After every row comes roughly how far along a hidden order it lies, from 0 to 20.
(in the rows, 128 means zero)
[122 130 201  92 177 126 129 119 149 109 119 118 143  91 142 123 129 124
 111 119  96 126 129 134 129 126 133  59  97 133 123 127 120 137 135 185
 151 132  99 129 144 148 157 255 134] | 17
[123 129 188  96 151 130 129 110 142 104 146 122 136  60 138 119 129 125
 124 119  92 123 131 138 120 121 139  64 107 133 118 123 118 134 130 181
 143 135 112 128 150 145 153 255 122] | 16
[128 122  33 110 196 140 109 140 124 156 113 127 144 130 120 127 131 131
 124 147 159 129 132 128 117 120 110  89 141 146 100 125 121 126 117  84
  55 143 113 128 102 137 123 124 144] | 0
[121 130 168  94  84 135 133  99 143 104 152 126 123  82 132 116 130 125
 119 130  82 122 132 135 124 120 132  69 117 138 113 121 118 129 126 170
 139 136 109 127 150 133 141 196 113] | 15
[122 130 129  87 202 131 123 129 147 124  75 120 134 151 130 123 129 125
 117 133 116 126 131 130 129 122 131  78  89 138 155 134 131 134 131 172
 141 137 119 128 151 143 162 141 158] | 18
[122 130 105  85 215 130 119 121 147 103 141 133 134  24 202 124 115 125
 113 161  80 128 124 117 123 140 140  76 119 148  81 122 115 135 139 177
 151 134 117 129 152  95 123 120 128] | 10
[105 135 113  92 155 143 138 108 139 118 185 131  52  84 104 120 131 124
 135 169  81 130 125 124 122 121 113  29 120 146  94 122 116 121 114 156
 149 143 124 127 152  16 125 111 119] | 13
[130 130 127  91 161 126 114 123 122 106 157 134 135  10 241 123 130 125
 122 161  79 128 131 128 107 123 129  79 148 139  81 117 105 129 107 143
 127 139  89 128 151 174 124 122 107] | 7
[120 131 147  97 153 130 129 120 148 101 140 119 142  78 151 124 127 126
 113 112  88 125 129 136 128 125 126  58 106 132 138 129 121 136 136 177
 147 132  95 128 157 147 157 255 125] | 17
[117 124  64 126 169 130 129 135 124 152  79 130 173 142 153 131 130 134
 111 145 159 128 131 128 122 123 134 112 136 136  96 124 116 133 130 107
  67 133 116 130 103 126 122 135 165] | 0
[119 130 156 101 139 139 125 109 141 121 175 123 108  89 106 120 130 125
 130 129  74 125 132 136 121 119 117  50 112 146 104 121 119 123 117 162
 140 140  96 127 151 118 144 247 127] | 16
[122 126 168  88 162 135 126 123 147 113 160 117 118  77 116 122 130 125
 116 118  86 126 130 136 125 123 131  45 106 140 128 128 123 129 122 173
 140 139 103 128 150 137 158 242 124] | 17
[120 129  69 162  90 133 128 124 117 110 158 135 120  91 137 126 138 125
 125 161  86 128 132 127 118 115 131 153 165 139  95 117 112 129 122 116
  85 141 114 128 130 161 105 123 114] | 4
[118 128 135  92  80 131 150 100 145 101 149 135  87  98 157 123 130 125
 121 142  84 125 128 129 132 123 150  82 121 137  92 121 114 132 126 174
 173 133 116 128 153  84 124 220 116] | 14
[122 131  81 142 106 141 118 127 113 117 178 132 101  91 128 124 146 123
 132 164  78 129 133 128 109 121 114 108 156 148  96 118  97 124  97 119
  98 148 116 127 140 148 113 110  91] | 5
[117 125 179  89 197 124 139 118 152 125  82 121 159 157 151 126 125 126
  69 115 139 125 134 128 138 130 152  99  90 129 148 135 132 142 145 200
 159 125 123 129 150 163 153 138 168] | 19
[116 130 183 105  58 130 146  97 144 104 164 133  94  82 151 123 129 126
 117 146  89 125 127 128 131 121 137  80 117 137  86 118 117 133 136 173
 169 130 120 128 154  96 117 187 122] | 14
[114 127  33 155 146 129 130 125 122 106 138 134 122 126 158 131 129 125
  98 149 111 127 130 126 123 126 143 188 163 136  85 120 107 135 133 126
  92 135 145 129 114 142 103 126 122] | 3
[121 131 152  93  82 134 143 103 147 106 156 129 107  82 128 121 131 124
 122 134  60 122 132 133 126 115 129  73 111 142  87 120 118 129 124 171
 143 134 113 128 151 131 130 255 121] | 15
[121 132 177  97  91 133 146  95 144 103 150 130  99  73 126 119 130 125
 121 135  75 120 130 132 127 116 132  69 116 133  86 122 115 131 124 169
 157 139 106 128 150 135 127 193 115] | 14
[118 131  61 171 106 140 122 127 113 114 169 134 110  71 124 129 134 124
 131 163  84 129 132 129 118 113 120 174 166 146  96 120  98 127 119 112
  89 147 129 127 127 121 103  80 116] | 4
[121 130 168  91 128 134 131 104 146 108 142 123 130  74 154 121 129 125
 118 120  84 119 131 136 127 125 136  86 112 135  97 121 118 131 130 178
 145 137 104 128 152 136 143 255 122] | 15
[111 130 167  96 153 129 130 121 146  98 141 134 116  87 163 124 120 126
  82 156  74 127 120 118 126 127 163  72 118 144  92 122 116 134 133 192
 164 135 128 128 152  33 124 144 126] | 11
[121 131 171  90 122 134 128 104 144 110 156 124 118  84 129 119 130 125
 120 130  80 122 130 136 123 118 131  55 105 141 101 120 118 130 125 176
 143 141 120 127 152 140 141 255 121] | 15
[120 129 129  92 215 134 124 126 145 131 120 117 122 148 119 123 131 124
 126 139 131 128 135 129 132 132 115  67  96 140 171 135 133 130 124 168
 140 136 119 128 160 132 161 137 161] | 18
[127 129 135 124 150 124 126 123 122 106 158 134 148   1 218 123 135 125
 116 153  87 127 130 128 106 125 136  76 140 136  89 117 103 133 114 144
 133 135 101 128 149 197 122 108 105] | 7
[120 131 102  94 218 135  96 137 123 115 186 131 123   1 177 122 132 123
 137 169  80 130 127 123 106 124 114  43 136 147  95 121 118 121  94 154
 133 146  94 127 154 114 125 112 119] | 8
[121 130 211  90 111 127 132  96 150 104 141 123 136  77 149 118 128 125
 115 117  91 119 125 137 128 120 140  63 110 134  97 120 110 135 131 181
 149 134 118 128 152 139 140 255 126] | 16
[117 131 135  87 178 144 119 128 137 115 181 116  91  89  90 119 133 123
 143 137  88 129 133 136 122 118  84  26  96 150 147 129 122 120 112 156
 132 150  88 127 150 106 159 181 117] | 17
[119 129  40 134 164 136 123 142 118 140 100 132 116 147 129 130 131 123
 106 161 149 132 131 121 119 122 128 141 144 142  91 120 117 128 122 107
  74 142 146 130  95 128 121  98 154] | 1
[115 130 107  92 195 148 121 126 139 148 115 129 100 244  48 121 129 122
 122 166 140 130 135 129 141 120 121  83  84 144 186 137 130 126 114 160
 134 147 126 127 154 124 146 128 161] | 20
[115 130  67 153 147 135 127 129 113 114 150 136 118 133 135 127 130 125
 140 160  83 129 132 123 121 120 130 177 160 140 103 120 109 127 124 114
  99 148 144 128 112 138 107 125 121] | 3
[116 142 151  90 138 120 126 119 148  96 120 135 139  57 186 126 121 127
  80 140  88 124 115 118 128 133 166  98 118 136  89 121 112 141 143 195
 172 127 124 129 149  47 124 139 130] | 11
[116 134 133  85 162 133 127 122 144 109 156 132 105  46 155 123 121 125
 124 155  86 128 119 115 124 132 132  81 119 146  89 120 116 130 124 179
 157 139 116 129 149  43 122 127 127] | 11
[118 131  58 151 163 135 124 123 116 121 154 137 118 132 136 131 130 125
 127 161 111 133 132 123 122 121 129 169 149 141  97 121 110 130 125 113
  85 140 147 128 114 129 108  29 123] | 3
[121 130 189  94  60 130 148 102 147  98 149 131  98  81 131 122 128 125
 115 139  81 123 128 131 129 122 136  71 123 138  89 120 116 133 132 179
 157 135 111 128 153 116 129 170 120] | 14
[106 139 172  96 117 133 145 116 149 108 158 127  89 107 139 123 130 125
 105 157  83 128 122 122 126 123 134  80 116 140  93 118 114 134 128 162
 163 134 127 126 174  37 119 132 121] | 12
[121 129 142  85 129 127 130 113 148 103 130 116 128  77 151 123 129 126
 112 105  80 124 128 138 131 127 124  80 101 135 127 126 123 137 137 174
 151 133 102 129 150 147 153 255 125] | 17
[118 120  21 130 146 126 134 134 124 133  65 134 152 131 157 135 128 126
 102 134 157 131 129 122 127 127 142 150 151 134  95 121 117 139 138 119
  87 131 143 132 100 154 123 109 157] | 1
[121 118  48 132 178 131 126 138 128 144  92 131 163 127 148 132 129 134
 121 148 167 130 130 129 121 125 112 102 137 138  93 124 119 133 123 102
  70 136 116 131  97 138 125 144 169] | 0
[121 131 104  91 167 131 121 124 118 114 176 133 130  15 198 121 133 125
 131 166  82 129 130 128 106 121 124  57 139 144  95 118 103 127  95 146
 127 143 105 128 154 166 125 122 103] | 7
[121 131 125  92 177 139 127 123 146 139  77 121 119 208  85 122 125 124
 118 157 146 129 136 127 137 126 132  91  80 141 171 138 132 133 126 171
 140 139 131 128 152 133 146 123 169] | 20
[125 130 126 121 141 133 127 124 119 104 152 134 122  48 188 123 142 125
 128 153  77 128 131 127 109 124 136  96 157 140  98 117  98 127 107 134
 116 137 117 128 144 178 121 135  93] | 6
[113 130  29 156 163 137 128 126 119 113 144 134 113 125 134 131 130 127
 125 164 130 132 131 124 122 123 127 159 151 139  94 122 102 129 124 115
  82 140 144 128 111 131 108 145 119] | 3
[121 129 126  91 221 128 108 125 131 107 161 133 131   2 214 125 133 125
 123 158  81 128 130 125 109 126 128  48 133 142  96 120 114 127 103 167
 140 145 109 128 153 139 120  90 125] | 9
[130 132  89 105 171 139 114 127 114 116 185 133  98  35 169 122 136 124
 132 162  71 130 133 129 101 120 113  55 143 150  99 117 108 122  88 121
 116 150 104 127 145 161 125 129  97] | 7
[108 135 133  83 157 133 128 130 144 107 162 132 114  66 131 123 119 126
  76 153  84 128 122 117 123 123 133  66 118 154  93 119 117 129 123 173
 156 138 134 128 149  28 121 133 124] | 11
[118 136  97  90 224 137 104 127 131 115 176 132 109  30 187 121 129 124
 131 166  73 130 128 121 114 128 113  56 131 152  92 123 117 123 113 163
 134 149 107 128 153 124 127  96 116] | 9
[121 125 142  88 203 128 129 116 153 125  98 116 136 114 133 123 130 126
 110 127 115 125 132 131 130 126 141  77  86 134 149 130 126 136 135 180
 142 138 113 129 147 153 158 181 151] | 18
[126 130 164  90 213 141 114 124 141 129 160 116  93  94 106 120 133 124
 133 138  86 130 134 134 125 119 119  44  94 153 159 132 128 122 115 159
 137 148 102 127 151 115 169 215 138] | 18
[122 136 147  86 181 125 127 120 146  96 129 135 147  83 201 127 116 126
  99 141  57 125 120 118 131 133 148  81 123 137  79 120 121 138 137 189
 165 132 120 129 148  78 120 138 125] | 10
[119 132 189  90  66 130 143  90 145 100 178 133  94 100 145 121 130 125
 121 144  74 125 129 128 132 122 136  72 122 136  85 120 115 132 130 163
 155 132 114 128 147 108 124 203 115] | 14
[109 141 167  98 156 134 129 117 144 103 155 133 104  74 140 124 120 125
 118 155  92 128 121 118 122 124 141  71 120 135  87 120 117 131 128 166
 168 138 124 129 151  32 123 124 123] | 12
[117 130 180  95 108 125 130  99 144 104 141 123 136  69 136 120 130 125
 114 114  85 121 132 138 128 120 140  77 109 137 112 122 119 135 133 182
 154 139  99 128 154 144 145 255 124] | 16
[122 130 132  94 202 124 114 130 136 101 137 136 153   1 244 124 129 126
 115 146  87 126 125 124 111 125 138  72 126 134  84 122 119 132 129 166
 151 135 108 129 147 144 121 123 123] | 9
[133 130 148  97 158 119 115 120 131  99 142 135 169  10 232 127 128 126
 106 144  90 126 130 129 107 127 151  94 142 131  89 118 106 138 121 162
 143 130 101 129 151 182 124 143 113] | 7
[122 130 131  94 193 125 113 117 129 107 145 134 148  32 225 122 129 126
 128 152  84 127 129 124 109 129 139  79 138 137  68 120 108 127 108 159
 142 135  99 129 151 144 125 108 121] | 8
[122 130 136 141 104 130 130 119 122 104 142 135 138  72 163 124 142 125
 125 148  88 127 131 129 112 120 141 131 162 136  84 116  93 134 118 138
 109 136 118 129 139 185 105 134 103] | 5
[113 135 169  95  76 125 147  99 147  96 142 133 106  82 160 125 129 126
 109 148  72 126 124 129 129 126 147  89 116 134  81 121 115 137 137 188
 168 126 132 129 145  62 123 164 119] | 13
[119 127  51 131 150 130 132 132 127 138  88 135 146 150 150 134 129 126
 114 145 152 133 130 122 125 125 143 146 145 136 102 120 115 134 131 118
  77 135 128 130  99 166 123 117 159] | 1
[121 129  89 145 147 120 133 123 117 104 150 135 126  53 177 123 140 125
 119 156  97 127 131 128 108 124 131 110 160 137  89 114  96 130  98 119
 112 138 115 128 152 163 128 128  97] | 6
[111 140 121  80 193 137 124 131 142 113 169 133 111  36 149 122 118 124
 112 173  76 129 122 116 121 125 124  69 118 148  86 119 119 126 122 168
 156 146 117 130 149  27 124 130 117] | 11
[113 130  55 148 140 134 133 122 119 108 153 135 117 133 141 129 131 124
 121 157 108 129 131 125 122 122 131 166 163 139  90 122 106 132 127 111
  79 137 144 128 115 133 106  87 121] | 3
[124 130 138 157  99 135 130 123 119 104 149 139 129  75 154 127 141 125
 116 148  86 127 131 128 118 114 137 154 151 139  88 117  97 134 119 119
 100 134 118 128 131 155 105 115 112] | 5
[122 130 138  91 188 134 125 126 143 125 105 117 123  99 123 122 130 124
 121 138  99 128 132 133 130 124  92  52 100 140 143 129 129 130 124 172
 144 139 115 128 154 138 164 223 138] | 18
[114 135 135  84 157 139 121 126 143 111 170 132  85  82 110 122 120 125
 119 165  84 129 121 117 120 122 129  66 118 148  89 120 122 125 117 160
 161 145 128 127 153   2 130 135 110] | 12
[124 128 147 126 154 132 132 123 149 137  66 126 119 255  80 124 129 121
 114 145 143 126 140 127 149 125 142 181  84 137 169 132 125 144 134 190
 142 133 161 129 153 144 124 136 143] | 20
[120 131 109 158  83 132 137 123 118 103 150 138 125  85 143 126 141 125
 119 157  90 127 131 128 119 119 140 156 145 138  85 121  93 131 124 121
  93 137 130 128 111 133 102  73 128] | 4
[120 130 152  99 161 133 127 124 139 107 156 118 120  85 116 123 129 124
 117 129  84 127 131 140 124 122 124  45  99 140 129 124 122 131 128 171
 141 138  99 128 147 136 158 213 125] | 17
